Below are the code and all the weights of a small trained network. Each question names an input and a target symbol and asks about switching units off, where a switched-off unit gives its printed mean instead of its output.

import numpy as np


def w(rows, s, z=0):
    codes = np.array(rows[::2]) - 128.0
    scale = np.full(codes.shape[1], s)
    scale[-1] = z or s
    return codes * scale


def norm(h):
    return h / np.sqrt((h * h).mean(-1, keepdims=True) + 1e-5)


def f(y):
    return np.maximum(y, 0)


def softmax(a):
    e = np.exp(a - a.max(-1, keepdims=True))
    return e / e.sum(-1, keepdims=True)


def log_softmax(a):
    a = a - a.max(-1, keepdims=True)
    return a - np.log(np.exp(a).sum(-1, keepdims=True))


def net(x, mask):
    ids = ['ΘΦΨΩβεζλμξπ'.index(c) for c in x.split()]
    T = len(ids)
    res = E[ids] + P[:T]
    u = 0
    for l in range(3):
        r = norm(res)
        for j in range(2):
            rows = slice(2 * j, 2 * j + 2)
            q, k, v = (r @ M[l][rows].T for M in (Q, K, V))
            z = softmax(np.where(np.tri(T) > 0, q @ k.T / 2**0.5, -1e9)) @ v
            o = O[l][rows]
            res = res + np.where(mask[u + j], z, o[:, -1]) @ o[:, :-1]
        u += 2
        y = f(norm(res) @ A[l][:, :-1].T + A[l][:, -1])
        res = res + np.where(mask[u : u + 4], y, B[l][:, -1]) @ B[l][:, :-1]
        u += 4
    return log_softmax(norm(res)[-1] @ U[:, :-1].T + U[:, -1])


Q, K, V, O, A, B = {}, {}, {}, {}, {}, {}
E = w([
[111,91,157,166,110,64,81,163,87,187,139,129],'Θ',
[83,139,54,140,2,129,52,228,182,148,24,144],'Φ',
[168,137,146,131,132,105,80,167,62,193,155,146],'Ψ',
[117,103,141,145,136,150,51,115,187,104,249,83],'Ω',
[149,61,153,126,138,90,63,164,62,152,122,193],'β',
[137,83,158,213,35,168,193,146,84,86,237,142],'ε',
[144,35,14,120,108,94,135,161,59,111,127,52],'ζ',
[181,128,132,124,204,90,133,193,139,170,137,170],'λ',
[169,87,195,233,193,197,199,165,165,201,56,51],'μ',
[162,122,85,135,144,126,127,8,136,157,126,151],'ξ',
[80,235,158,202,162,136,140,127,73,152,130,148],'π',
],0.0067)
P = w([
[252,188,165,162,55,29,18,121,98,131,89,98],'0',
[222,169,137,151,90,68,65,121,104,105,114,138],'1',
[181,145,122,141,121,73,94,118,115,94,128,162],'2',
[152,146,117,97,125,110,122,122,107,141,161,158],'3',
[90,128,101,69,138,118,159,118,108,125,167,151],'4',
[65,116,92,46,153,127,172,118,109,140,183,169],'5',
[37,114,86,19,168,152,193,103,98,154,184,170],'6',
],0.0042)
Q[0] = w([
[83,105,16,109,83,75,118,101,15,156,206,204],'0.h1',
[108,113,160,111,173,100,37,230,125,231,83,124],'0.h1',
[137,105,216,167,53,189,166,188,96,34,138,95],'0.h2',
[107,157,61,105,44,211,145,2,229,13,80,54],'0.h2',
],0.0048)
K[0] = w([
[48,151,9,37,157,106,199,168,130,76,143,161],'0.h1',
[131,190,193,179,252,132,191,87,104,151,219,165],'0.h1',
[251,112,193,206,155,92,176,162,71,102,193,142],'0.h2',
[255,117,160,127,39,42,75,205,178,80,92,82],'0.h2',
],0.0046)
V[0] = w([
[195,107,132,122,151,140,182,84,164,158,188,250],'0.h1',
[56,150,174,87,97,103,108,110,135,119,153,207],'0.h1',
[165,91,86,102,139,59,106,2,104,109,139,135],'0.h2',
[115,220,96,191,144,127,135,31,110,148,144,164],'0.h2',
],0.0041)
O[0] = w([
[178,113,173,57,48,65,150,178,124,37,30,98,222],'0.h1',
[176,130,189,235,131,237,114,212,210,140,58,184,1],'0.h1',
[165,137,154,127,126,115,202,3,153,184,132,101,215],'0.h2',
[66,193,133,207,171,48,169,43,133,59,136,198,240],'0.h2',
],0.0041,0.00079)
A[0] = w([
[131,91,217,173,114,109,166,158,99,152,73,83,208],'0.n1',
[105,187,152,232,51,110,155,176,148,21,108,210,53],'0.n2',
[167,187,142,1,96,40,180,42,106,94,46,126,148],'0.n3',
[183,179,24,86,178,142,106,144,204,182,94,157,1],'0.n4',
],0.0032,0.00078)
B[0] = w([
[184,179,173,142,118,194,118,136,107,99,138,226,232],'0.n1',
[99,140,99,83,191,174,113,128,9,74,16,97,254],'0.n2',
[60,92,182,189,72,31,164,112,183,122,97,84,200],'0.n3',
[2,127,148,202,110,104,100,199,159,128,158,68,153],'0.n4',
],0.004,0.0028)
Q[1] = w([
[80,73,97,139,157,196,114,81,110,105,222,68],'1.h1',
[92,214,104,126,94,141,141,109,208,85,36,107],'1.h1',
[147,185,48,206,172,149,161,1,227,61,135,47],'1.h2',
[108,156,100,112,127,44,42,158,148,110,87,113],'1.h2',
],0.0053)
K[1] = w([
[85,135,2,104,69,116,103,158,139,172,97,82],'1.h1',
[165,202,184,250,132,121,87,93,97,136,93,158],'1.h1',
[180,152,108,164,91,98,5,77,103,127,123,105],'1.h2',
[179,181,216,224,181,150,151,124,153,182,101,110],'1.h2',
],0.0067)
V[1] = w([
[139,54,156,111,169,153,112,67,118,114,130,194],'1.h1',
[67,151,124,194,57,92,120,136,132,172,47,149],'1.h1',
[92,117,71,107,29,112,135,134,82,76,241,243],'1.h2',
[108,78,101,211,133,200,251,133,77,120,168,80],'1.h2',
],0.0032)
O[1] = w([
[137,85,168,93,122,132,65,105,76,217,142,136,94],'1.h1',
[86,174,96,162,42,122,163,197,126,147,46,140,161],'1.h1',
[114,199,77,3,85,89,55,107,79,77,94,41,252],'1.h2',
[250,135,158,213,104,106,64,118,83,81,50,53,178],'1.h2',
],0.0041,0.0022)
A[1] = w([
[237,140,238,202,127,222,112,163,252,104,72,162,6],'1.n1',
[107,148,173,83,166,156,146,86,108,170,186,84,62],'1.n2',
[241,135,164,168,137,180,185,128,150,168,72,157,67],'1.n3',
[18,159,5,164,18,215,130,218,182,103,143,114,82],'1.n4',
],0.0038,0.0015)
B[1] = w([
[244,109,106,253,173,226,146,108,160,194,194,180,184],'1.n1',
[127,144,158,159,101,102,76,94,130,68,172,149,180],'1.n2',
[162,160,145,137,165,184,213,57,163,119,214,138,191],'1.n3',
[178,164,54,204,49,153,80,102,230,96,51,147,253],'1.n4',
],0.0058,0.0022)
Q[2] = w([
[150,157,119,175,226,254,184,9,147,80,154,9],'2.h1',
[9,157,102,69,101,112,89,79,200,134,176,53],'2.h1',
[92,175,244,137,130,156,144,225,125,210,71,227],'2.h2',
[193,95,65,63,87,105,100,97,138,84,146,186],'2.h2',
],0.0054)
K[2] = w([
[172,76,101,253,89,98,111,135,104,106,200,135],'2.h1',
[59,71,16,88,92,45,85,96,154,133,172,121],'2.h1',
[175,180,228,71,114,107,124,119,131,69,126,177],'2.h2',
[81,125,19,80,84,136,138,166,95,79,131,100],'2.h2',
],0.0068)
V[2] = w([
[126,197,93,45,119,195,120,25,147,145,122,101],'2.h1',
[137,211,190,117,177,56,124,209,226,65,191,77],'2.h1',
[25,116,149,223,54,135,74,90,154,95,142,92],'2.h2',
[177,193,252,170,107,170,89,95,180,113,126,192],'2.h2',
],0.0037)
O[2] = w([
[213,160,108,200,113,96,145,113,143,4,190,255,1],'2.h1',
[82,86,207,118,216,156,127,255,178,56,118,105,133],'2.h1',
[113,119,180,146,99,172,76,106,190,86,134,8,221],'2.h2',
[140,148,174,5,87,229,126,120,181,49,55,212,201],'2.h2',
],0.0047,0.0017)
A[2] = w([
[111,183,119,187,246,94,159,126,95,57,80,214,27],'2.n1',
[205,254,28,214,91,162,94,65,157,128,202,131,6],'2.n2',
[196,125,184,130,80,87,94,207,92,161,116,116,163],'2.n3',
[83,161,132,45,105,189,119,167,113,135,214,197,55],'2.n4',
],0.0042,0.0017)
B[2] = w([
[5,184,125,214,221,226,38,14,50,133,44,172,181],'2.n1',
[80,4,52,109,181,59,151,222,176,165,61,162,252],'2.n2',
[143,120,68,153,194,235,254,108,131,7,130,65,249],'2.n3',
[123,195,124,173,107,40,72,152,209,133,168,123,161],'2.n4',
],0.0044,0.0034)
U = w([
[83,149,170,131,71,195,96,106,126,248,128,45,84],'Θ',
[95,107,35,170,67,128,90,173,209,119,81,140,43],'Φ',
[139,254,101,99,120,97,159,191,121,153,169,160,5],'Ψ',
[123,141,203,114,136,122,33,128,188,78,221,130,186],'Ω',
[142,135,140,28,68,119,89,122,86,201,151,212,211],'β',
[181,126,124,80,102,169,122,115,50,51,82,70,227],'ε',
[108,89,66,182,143,38,100,108,77,179,193,67,217],'ζ',
[56,48,191,74,162,99,172,236,132,134,86,108,181],'λ',
[187,55,152,202,188,188,181,121,141,153,145,176,151],'μ',
[121,118,224,144,73,32,191,23,172,129,73,121,28],'ξ',
[51,146,151,161,214,130,47,111,68,127,63,183,41],'π',
],0.006,0.0011)

Each question gives the input, a string of symbols that net reads in full, and the target symbol t.
The units are the heads (2 rows each of Q, K, V and O) and the neurons (one row each of A and B). Each row of codes is followed by its name. A weight is (code - 128) times the scale printed after its matrix; where a second scale follows, it is the last column's (O, A, B and U).
mask holds one flag per unit, layer by layer, with each layer's heads first. A switched-off unit (its flag False) gives its mean, the last column of its rows in O or B, instead of its output. The means were averaged over made-up inputs and are rounded, as every weight is.
A unit's drop is (log p(t) with every unit on - log p(t) with that unit switched off) / (log p(t) with every unit on - log p(t) with every unit switched off).
The circuit of an input: a set's keep is (log p(t) with only the set's units on - log p(t) with every unit switched off) / (log p(t) with every unit on - log p(t) with every unit switched off). Starting from the 12 units with the biggest drops (on a tie, the unit counted first), units are removed one at a time, each time the one whose removal leaves the highest keep (on an exact tie, the one counted first), for as long as the keep stays at least 0.8.
units of the circuit, in order: the units of the circuit, biggest drop first
k most important neurons of layer l: the k neurons of layer l with the biggest drops, biggest first
heads that matter: for each layer, one digit per head in row order, 1 if its drop is at least 0.15 and else 0, layers parted by /
drop of u: that unit's drop, to one decimal
input μ ε Θ ζ ε Ψ, target ζ: units of the circuit, in order	[2.h2]
input ε ξ ε λ, target ξ: heads that matter	01 / 00 / 00
input π ε π Ψ Θ π Θ, target π: heads that matter	11 / 00 / 00
input ε Φ μ Φ ζ ε λ, target λ: heads that matter	10 / 00 / 00
input ξ π Θ Θ Θ Θ, target Θ: heads that matter	11 / 01 / 10
input ε Θ Θ β, target β: heads that matter	00 / 01 / 10
input Φ Θ Θ, target Φ: units of the circuit, in order	[1.h2 1.h1 1.n4 2.h2]
input ε λ β, target λ: units of the circuit, in order	[2.h1 1.h2]
input Θ Θ ε ξ Ω β, target ξ: units of the circuit, in order	[0.h2 0.n3]
input Ω ε Θ Ψ Θ, target Ψ: heads that matter	10 / 01 / 01
input ε Θ λ β ζ Θ, target ζ: units of the circuit, in order	[2.h2 1.h1]
input ε Φ ε, target Φ: units of the circuit, in order	[1.n4 2.n2 1.h1]
input ζ ξ ε, target ζ: units of the circuit, in order	[0.h1 2.h2]
input Θ μ ε π ε Θ β, target ε: units of the circuit, in order	[1.h2]
input Θ ε λ λ π ζ Ω, target ζ: heads that matter	00 / 00 / 01
input Θ Θ ε Ψ, target ε: units of the circuit, in order	[2.n3 1.h2]
input Ψ ε β ε ξ, target ξ: heads that matter	10 / 00 / 00
input Θ Θ Ψ, target Ψ: heads that matter	00 / 01 / 00
input Θ Θ Ω Θ, target Ω: heads that matter	00 / 11 / 00
input λ μ Ω λ μ, target Ω: most important neuron of layer 1	[1.n2]
input Θ Θ β, target β: heads that matter	00 / 01 / 00
input ζ λ ξ, target ζ: heads that matter	10 / 00 / 01
input Θ μ Φ μ π ξ, target Φ: heads that matter	00 / 00 / 00
input Θ μ λ, target μ: heads that matter	00 / 01 / 00
input Ω Θ Θ, target Ω: 2 most important neurons of layer 2	[2.n4 2.n2]
input ε λ Φ ε ε μ Ω, target Φ: drop of 1.n4	0.6
input Φ Ω ε ξ, target Φ: drop of 2.n1	0.0
